Here is a tiny trained network, its code and every weight. The questions are about switching its units off for an input and a class, where a switched-off unit gives its printed mean instead of its output.

import numpy as np


def w(rows, s, z=0):
    codes = np.array(rows[::2]) - 128.0
    scale = np.full(codes.shape[1], s)
    scale[-1] = z or s
    return codes * scale


def norm(h):
    return h / np.sqrt((h * h).mean(-1, keepdims=True) + 1e-5)


def f(y):
    return np.maximum(y, 0)


def log_softmax(a):
    a = a - a.max(-1, keepdims=True)
    return a - np.log(np.exp(a).sum(-1, keepdims=True))


def net(x, mask):
    res = np.array(x, float).reshape(1, 8) / 4 @ E
    u = 0
    for l in range(2):
        y = f(norm(res) @ A[l][:, :-1].T + A[l][:, -1])
        res = res + np.where(mask[u : u + 13], y, B[l][:, -1]) @ B[l][:, :-1]
        u += 13
    return log_softmax(norm(res)[-1] @ U[:, :-1].T + U[:, -1])


A, B = {}, {}
E = w([
[126,133,136,126,129,130,125,134,125,127,127,126],'x0',
[111,148,147,115,139,125,132,123,119,123,130,145],'x1',
[135,123,116,130,123,130,132,126,133,134,123,124],'x2',
[186,113,122,124,100,191,51,23,56,86,91,120],'x3',
[172,110,241,226,119,140,216,92,102,210,155,93],'x4',
[130,130,130,128,129,132,126,131,130,129,126,129],'x5',
[47,2,142,160,158,227,134,156,94,160,102,213],'x6',
[127,119,142,131,121,117,113,137,127,124,122,121],'x7',
],0.0055)
A[0] = w([
[94,148,112,159,127,55,225,238,166,136,164,133,253],'L0N0',
[33,102,47,78,107,134,61,141,134,127,107,141,119],'L0N1',
[73,84,131,124,141,130,142,138,146,150,134,144,113],'L0N2',
[133,110,106,151,112,109,102,152,134,94,170,112,90],'L0N3',
[155,185,78,81,115,79,127,95,120,83,183,92,120],'L0N4',
[127,152,164,116,146,135,131,110,115,153,109,145,132],'L0N5',
[195,232,38,72,148,36,94,144,152,80,128,82,164],'L0N6',
[102,114,98,96,105,51,64,151,132,89,136,108,123],'L0N7',
[158,77,176,178,141,140,202,98,105,135,170,108,52],'L0N8',
[147,138,76,120,140,135,167,85,136,159,130,155,102],'L0N9',
[216,220,180,149,104,42,168,60,143,154,154,47,115],'L0N10',
[75,96,98,100,147,65,197,253,203,155,160,144,127],'L0N11',
[210,118,150,115,107,145,117,120,135,128,75,163,111],'L0N12',
],0.0059,0.0038)
B[0] = w([
[65,3,86,29,153,110,51,165,202,134,150,73,250],'L0N0',
[168,125,112,135,191,113,129,175,132,34,152,95,201],'L0N1',
[137,231,126,150,110,131,118,133,166,90,106,131,168],'L0N2',
[81,199,184,57,202,132,155,97,121,125,104,180,136],'L0N3',
[101,152,179,175,103,135,78,116,142,138,79,135,199],'L0N4',
[155,70,66,197,62,133,107,134,162,123,110,56,145],'L0N5',
[100,79,189,177,78,157,127,93,152,221,92,152,255],'L0N6',
[111,146,124,156,113,147,139,95,138,183,123,143,178],'L0N7',
[108,163,157,159,100,112,67,86,174,189,94,153,181],'L0N8',
[101,137,230,127,127,98,77,195,87,81,124,117,132],'L0N9',
[160,143,56,101,216,126,141,169,87,53,201,127,239],'L0N10',
[117,255,112,234,91,143,239,126,35,107,168,156,231],'L0N11',
[62,170,93,125,136,159,136,87,130,86,164,117,150],'L0N12',
],0.0077,0.0088)
A[1] = w([
[155,75,124,31,171,102,110,158,158,151,157,112,123],'L1N0',
[184,114,216,107,55,139,112,76,138,201,14,199,97],'L1N1',
[132,139,136,119,129,114,127,169,199,158,81,182,141],'L1N2',
[161,91,124,34,145,45,220,222,149,139,181,105,4],'L1N3',
[105,191,158,205,78,112,193,111,112,182,116,153,106],'L1N4',
[151,129,82,95,150,78,195,205,115,135,97,193,66],'L1N5',
[244,159,119,105,116,98,194,87,47,94,167,113,71],'L1N6',
[82,94,207,108,69,82,182,184,221,254,58,172,46],'L1N7',
[203,39,128,34,173,157,118,141,127,50,59,143,14],'L1N8',
[111,149,98,118,139,96,157,142,164,148,132,100,103],'L1N9',
[207,141,159,134,146,110,112,79,114,191,108,164,165],'L1N10',
[193,170,160,130,137,133,173,140,115,106,117,131,65],'L1N11',
[74,80,137,154,92,176,189,105,93,191,160,132,46],'L1N12',
],0.008,0.0015)
B[1] = w([
[151,115,198,152,92,96,214,127,175,181,104,132,158],'L1N0',
[225,167,173,176,94,176,171,91,145,36,71,142,229],'L1N1',
[147,138,139,88,129,90,191,122,73,147,211,68,170],'L1N2',
[238,94,180,154,132,151,82,87,161,138,47,196,195],'L1N3',
[133,59,107,73,139,125,85,118,116,167,130,128,222],'L1N4',
[165,144,174,221,129,178,122,90,101,120,163,80,163],'L1N5',
[28,145,125,179,162,138,178,248,141,122,164,140,169],'L1N6',
[2,119,56,69,161,75,107,149,103,185,196,90,255],'L1N7',
[158,92,99,52,90,100,122,160,74,233,129,186,165],'L1N8',
[161,100,174,68,160,127,142,102,71,132,104,121,183],'L1N9',
[138,137,119,120,105,163,180,174,122,38,73,168,175],'L1N10',
[91,106,85,156,105,166,139,141,122,112,152,129,141],'L1N11',
[134,218,129,87,86,69,97,80,167,96,96,88,210],'L1N12',
],0.0091,0.0078)
U = w([
[1,153,110,55,134,49,117,99,144,204,169,37,205],'0',
[101,184,103,222,206,179,168,222,94,43,193,119,176],'1',
[163,191,157,135,57,180,117,26,131,42,30,109,184],'2',
[174,73,61,46,134,153,69,171,38,160,109,203,2],'3',
[242,81,218,147,205,78,152,139,199,182,129,120,51],'4',
],0.0079,0.0015)

Each question gives the input, the list of numbers given to net, and the class t.
The units are the neurons (one row each of A and B). Each row of codes is followed by its name. A weight is (code - 128) times the scale printed after its matrix; where a second scale follows, it is the last column's (A, B and U).
mask holds one flag per neuron, layer by layer. A switched-off neuron (its flag False) gives its mean, the last column of its row in B, instead of its output. The means were averaged over made-up inputs and are rounded, as every weight is.
A unit's drop is (log p(t) with every unit on - log p(t) with that unit switched off) / (log p(t) with every unit on - log p(t) with every unit switched off).
The circuit of an input: a set's keep is (log p(t) with only the set's units on - log p(t) with every unit switched off) / (log p(t) with every unit on - log p(t) with every unit switched off). Starting from the 12 units with the biggest drops (on a tie, the unit counted first), units are removed one at a time, each time the one whose removal leaves the highest keep (on an exact tie, the one counted first), for as long as the keep stays at least 0.8.
units of the circuit, in order: the units of the circuit, biggest drop first
top k neurons: the k neurons with the biggest drops, biggest first
top k neurons in layer l: the k neurons of layer l with the biggest drops, biggest first
input [0,-4,-4,-5,-7,2,5,-5], class 1: units of the circuit, in order -> L0N11
input [8,3,4,1,-4,7,1,-2], class 3: top 2 neurons -> L0N1; L0N11
input [-6,-8,4,1,0,-7,0,-1], class 2: top 4 neurons -> L0N10; L0N11; L0N0; L1N7
input [-7,6,-3,1,0,-6,4,8], class 3: top 2 neurons in layer 0 -> L0N6; L0N11
input [1,-2,4,-5,5,5,0,4], class 4: top 3 neurons -> L0N6; L0N0; L1N3
input [5,-6,-3,-1,5,8,1,0], class 0: top 2 neurons -> L0N8; L0N1
input [7,5,-2,1,-1,-5,-6,8], class 2: top 2 neurons -> L0N0; L1N1
input [-1,4,-1,-4,-4,2,1,-4], class 1: top 2 neurons in layer 0 -> L0N11; L0N1
input [6,-4,4,1,7,-2,2,-2], class 2: top 2 neurons in layer 0 -> L0N0; L0N8
input [-1,-1,6,-4,1,2,0,-5], class 4: top 3 neurons -> L0N6; L0N0; L1N3
input [0,-6,1,3,1,-3,8,-2], class 2: top 2 neurons in layer 0 -> L0N10; L0N0
input [5,-1,-5,-6,7,1,-5,-6], class 4: top 3 neurons -> L0N0; L0N10; L1N3
input [4,8,1,1,-8,7,-6,-7], class 2: top 2 neurons -> L1N1; L0N0
input [-3,-3,3,-7,1,1,-7,6], class 4: units of the circuit, in order -> L1N3
input [5,-2,7,0,1,2,-1,8], class 4: top 2 neurons -> L0N11; L1N0
input [-5,3,3,3,1,8,5,-8], class 2: top 3 neurons -> L0N10; L0N0; L0N11
input [-1,2,5,6,1,-6,-6,-3], class 1: top 2 neurons in layer 0 -> L0N10; L0N0
input [-6,4,3,5,-1,-1,2,-1], class 3: top 3 neurons in layer 0 -> L0N11; L0N6; L0N10
input [4,8,6,-8,4,-7,-5,-2], class 4: top 2 neurons in layer 0 -> L0N0; L0N10
input [-4,-2,3,2,0,-7,-5,5], class 2: top 2 neurons in layer 0 -> L0N6; L0N4
